Here is a tiny trained network, its code and every weight. The questions are about switching its units off for an input and a class, where a switched-off unit gives its printed mean instead of its output.

import numpy as np


def w(rows, s, z=0):
    codes = np.array(rows[::2]) - 128.0
    scale = np.full(codes.shape[1], s)
    scale[-1] = z or s
    return codes * scale


def norm(h):
    return h / np.sqrt((h * h).mean(-1, keepdims=True) + 1e-5)


def f(y):
    return np.maximum(y, 0)


def log_softmax(a):
    a = a - a.max(-1, keepdims=True)
    return a - np.log(np.exp(a).sum(-1, keepdims=True))


def net(x, mask):
    res = np.array(x, float).reshape(1, 7) / 4 @ E
    u = 0
    for l in range(2):
        y = f(norm(res) @ A[l][:, :-1].T + A[l][:, -1])
        res = res + np.where(mask[u : u + 7], y, B[l][:, -1]) @ B[l][:, :-1]
        u += 7
    return log_softmax(norm(res)[-1] @ U[:, :-1].T + U[:, -1])


A, B = {}, {}
E = w([
[118,198,112,93,138,96,107,92,103,124,54,149],'x0',
[171,140,67,94,143,84,10,109,187,137,128,102],'x1',
[95,67,169,146,130,184,133,123,147,150,154,116],'x2',
[85,102,103,57,211,140,124,34,136,88,104,212],'x3',
[146,125,177,99,86,42,167,146,115,135,65,186],'x4',
[152,120,109,135,104,138,139,121,229,141,136,140],'x5',
[178,64,201,104,165,73,182,205,129,132,132,107],'x6',
],0.012)
A[0] = w([
[167,164,94,212,70,146,96,142,167,144,148,70,107],'0.n1',
[192,188,111,79,115,28,100,147,116,144,40,151,155],'0.n2',
[166,162,120,83,121,17,120,138,122,100,70,116,107],'0.n3',
[100,105,186,169,116,171,147,140,137,178,146,131,51],'0.n4',
[136,179,103,193,84,164,123,146,148,136,131,72,2],'0.n5',
[54,166,167,164,127,167,152,91,24,117,96,109,84],'0.n6',
[78,176,48,116,126,174,84,3,122,97,98,184,89],'0.n7',
],0.012,0.0058)
B[0] = w([
[45,214,126,181,166,145,176,156,158,195,227,82,202],'0.n1',
[186,83,106,51,41,60,132,122,115,74,87,188,234],'0.n2',
[178,119,79,59,92,103,102,139,65,81,69,159,204],'0.n3',
[153,125,116,108,128,59,134,116,112,83,37,120,171],'0.n4',
[74,142,200,149,235,159,120,175,162,189,135,138,165],'0.n5',
[96,212,65,167,125,164,123,201,135,216,172,116,190],'0.n6',
[221,43,93,75,29,2,118,154,124,105,63,210,251],'0.n7',
],0.0099,0.014)
A[1] = w([
[136,194,152,103,100,100,76,33,245,182,96,154,66],'1.n1',
[110,120,200,127,68,92,133,99,155,159,36,141,193],'1.n2',
[185,97,37,130,114,117,20,71,220,114,168,49,26],'1.n3',
[103,148,39,49,149,174,55,40,133,138,95,191,202],'1.n4',
[110,206,62,112,117,141,124,27,193,137,115,182,156],'1.n5',
[27,167,150,122,200,191,143,83,2,86,82,159,1],'1.n6',
[144,129,156,184,50,131,189,177,30,136,126,146,99],'1.n7',
],0.009,0.0043)
B[1] = w([
[117,86,68,203,109,100,176,185,167,136,79,157,168],'1.n1',
[146,94,174,133,126,176,152,97,132,64,115,126,244],'1.n2',
[133,74,58,85,145,201,68,118,12,185,117,74,182],'1.n3',
[189,79,136,113,94,74,144,211,58,76,48,118,254],'1.n4',
[117,71,142,179,119,112,194,177,150,99,142,144,187],'1.n5',
[72,145,114,241,152,104,212,188,145,173,110,114,136],'1.n6',
[134,85,46,134,75,92,73,141,174,120,118,167,232],'1.n7',
],0.011,0.0078)
U = w([
[115,105,220,109,195,160,173,57,136,49,119,151,103],'0',
[138,134,108,76,153,189,45,70,95,133,156,84,57],'1',
[166,89,120,116,64,81,145,180,114,97,84,169,226],'2',
[68,175,94,184,137,142,132,178,136,194,182,112,112],'3',
[105,225,170,89,143,147,92,64,134,88,137,153,3],'4',
[150,253,141,51,137,121,89,107,105,116,148,119,28],'5',
],0.016,0.0059)

Each question gives the input, the list of numbers given to net, and the class t.
The units are the neurons (one row each of A and B). Each row of codes is followed by its name. A weight is (code - 128) times the scale printed after its matrix; where a second scale follows, it is the last column's (A, B and U).
mask holds one flag per neuron, layer by layer. A switched-off neuron (its flag False) gives its mean, the last column of its row in B, instead of its output. The means were averaged over made-up inputs and are rounded, as every weight is.
A unit's drop is (log p(t) with every unit on - log p(t) with that unit switched off) / (log p(t) with every unit on - log p(t) with every unit switched off).
k most important neurons: the k neurons with the biggest drops, biggest first
top k neurons in layer l: the k neurons of layer l with the biggest drops, biggest first
drop of u: that unit's drop, to one decimal
input [7,5,-6,-7,-7,-6,2], class 5: 3 most important neurons -> (0.n7, 0.n1, 0.n5)
input [-4,7,5,5,-4,8,6], class 1: top 2 neurons in layer 0 -> (0.n7, 0.n2)
input [-3,2,4,8,4,-2,4], class 0: 2 most important neurons -> (0.n7, 0.n6)
input [-4,2,5,6,5,-3,5], class 0: 2 most important neurons -> (0.n7, 0.n2)
input [-2,-4,5,5,3,3,3], class 0: most important neuron -> (0.n7)
input [-3,-2,3,-1,-2,-7,-8], class 3: 2 most important neurons -> (0.n6, 0.n2)
input [-1,8,6,-8,5,-1,1], class 3: 2 most important neurons -> (0.n1, 0.n7)
input [-5,-6,6,4,2,8,-3], class 0: 3 most important neurons -> (0.n7, 0.n2, 0.n3)
input [0,8,4,5,-8,-1,6], class 1: 2 most important neurons -> (1.n3, 0.n2)
input [0,-5,2,-1,2,-6,2], class 3: drop of 0.n7 -> 0.5
input [0,-5,8,4,6,5,1], class 0: drop of 0.n2 -> 0.1
input [-8,0,-5,-2,-4,-3,-3], class 3: drop of 1.n3 -> 0.0
input [-2,-8,4,7,8,8,7], class 0: drop of 0.n7 -> 0.3
